Here is a tiny trained network, its code and every weight. The questions are about switching its units off for an input and a class, where a switched-off unit gives its printed mean instead of its output.

import numpy as np


def w(rows, s, z=0):
    codes = np.array(rows[::2]) - 128.0
    scale = np.full(codes.shape[1], s)
    scale[-1] = z or s
    return codes * scale


def f(y):
    return np.maximum(y, 0)


def log_softmax(a):
    a = a - a.max(-1, keepdims=True)
    return a - np.log(np.exp(a).sum(-1, keepdims=True))


def net(x, mask):
    res = np.array(x, float).reshape(1, 2) / 4 @ E
    y = f(res @ A[0][:, :-1].T + A[0][:, -1])
    res = res + np.where(mask, y, B[0][:, -1]) @ B[0][:, :-1]
    return log_softmax(res[-1] @ U[:, :-1].T + U[:, -1])


A, B = {}, {}
E = w([
[133,203,85,194,1],'x0',
[199,29,14,19,83],'x1',
],0.0071)
A[0] = w([
[253,89,64,35,77,92],'n1',
[128,72,131,54,225,3],'n2',
[114,192,55,127,50,80],'n3',
[229,12,9,79,85,104],'n4',
[152,157,105,146,44,93],'n5',
[126,188,53,146,31,41],'n6',
],0.0062,0.00045)
B[0] = w([
[206,233,231,166,72,232],'n1',
[55,16,24,26,203,200],'n2',
[64,23,72,42,135,188],'n3',
[191,232,199,188,79,255],'n4',
[3,51,80,52,169,179],'n5',
[53,68,69,82,165,199],'n6',
],0.006,0.0071)
U = w([
[177,247,229,188,122,250],'0',
[90,24,30,88,144,6],'1',
],0.014,0.002)

Each question gives the input, the list of numbers given to net, and the class t.
The units are the neurons (one row each of A and B). Each row of codes is followed by its name. A weight is (code - 128) times the scale printed after its matrix; where a second scale follows, it is the last column's (A, B and U).
mask holds one flag per neuron, in row order. A switched-off neuron (its flag False) gives its mean, the last column of its row in B, instead of its output. The means were averaged over made-up inputs and are rounded, as every weight is.
A unit's drop is (log p(t) with every unit on - log p(t) with that unit switched off) / (log p(t) with every unit on - log p(t) with every unit switched off).
The circuit of an input: a set's keep is (log p(t) with only the set's units on - log p(t) with every unit switched off) / (log p(t) with every unit on - log p(t) with every unit switched off). Starting from all 6 units, units are removed one at a time, each time the one whose removal leaves the highest keep (on an exact tie, the one counted first), for as long as the keep stays at least 0.8.
circuit, biggest first: the units of the circuit, biggest drop first
unit that matters most: the unit with the biggest drop
top k neurons: the k neurons with the biggest drops, biggest first
drop when u is switched off: that unit's drop, to one decimal
input [7,8], class 0: top 2 neurons => (n4, n1)
input [-8,-5], class 1: unit that matters most => n2
input [-7,-5], class 1: top 3 neurons => (n4, n1, n2)
input [3,3], class 0: top 3 neurons => (n2, n1, n4)
input [-2,2], class 0: circuit, biggest first => (n3, n6)
input [5,-3], class 1: circuit, biggest first => (n4, n1)
input [6,7], class 0: top 3 neurons => (n4, n1, n2)
input [3,-2], class 1: top 2 neurons => (n4, n1)
input [-6,8], class 0: drop when n1 is switched off => 0.4
input [3,5], class 0: drop when n4 is switched off => 0.3
input [-4,-2], class 1: drop when n2 is switched off => 0.1
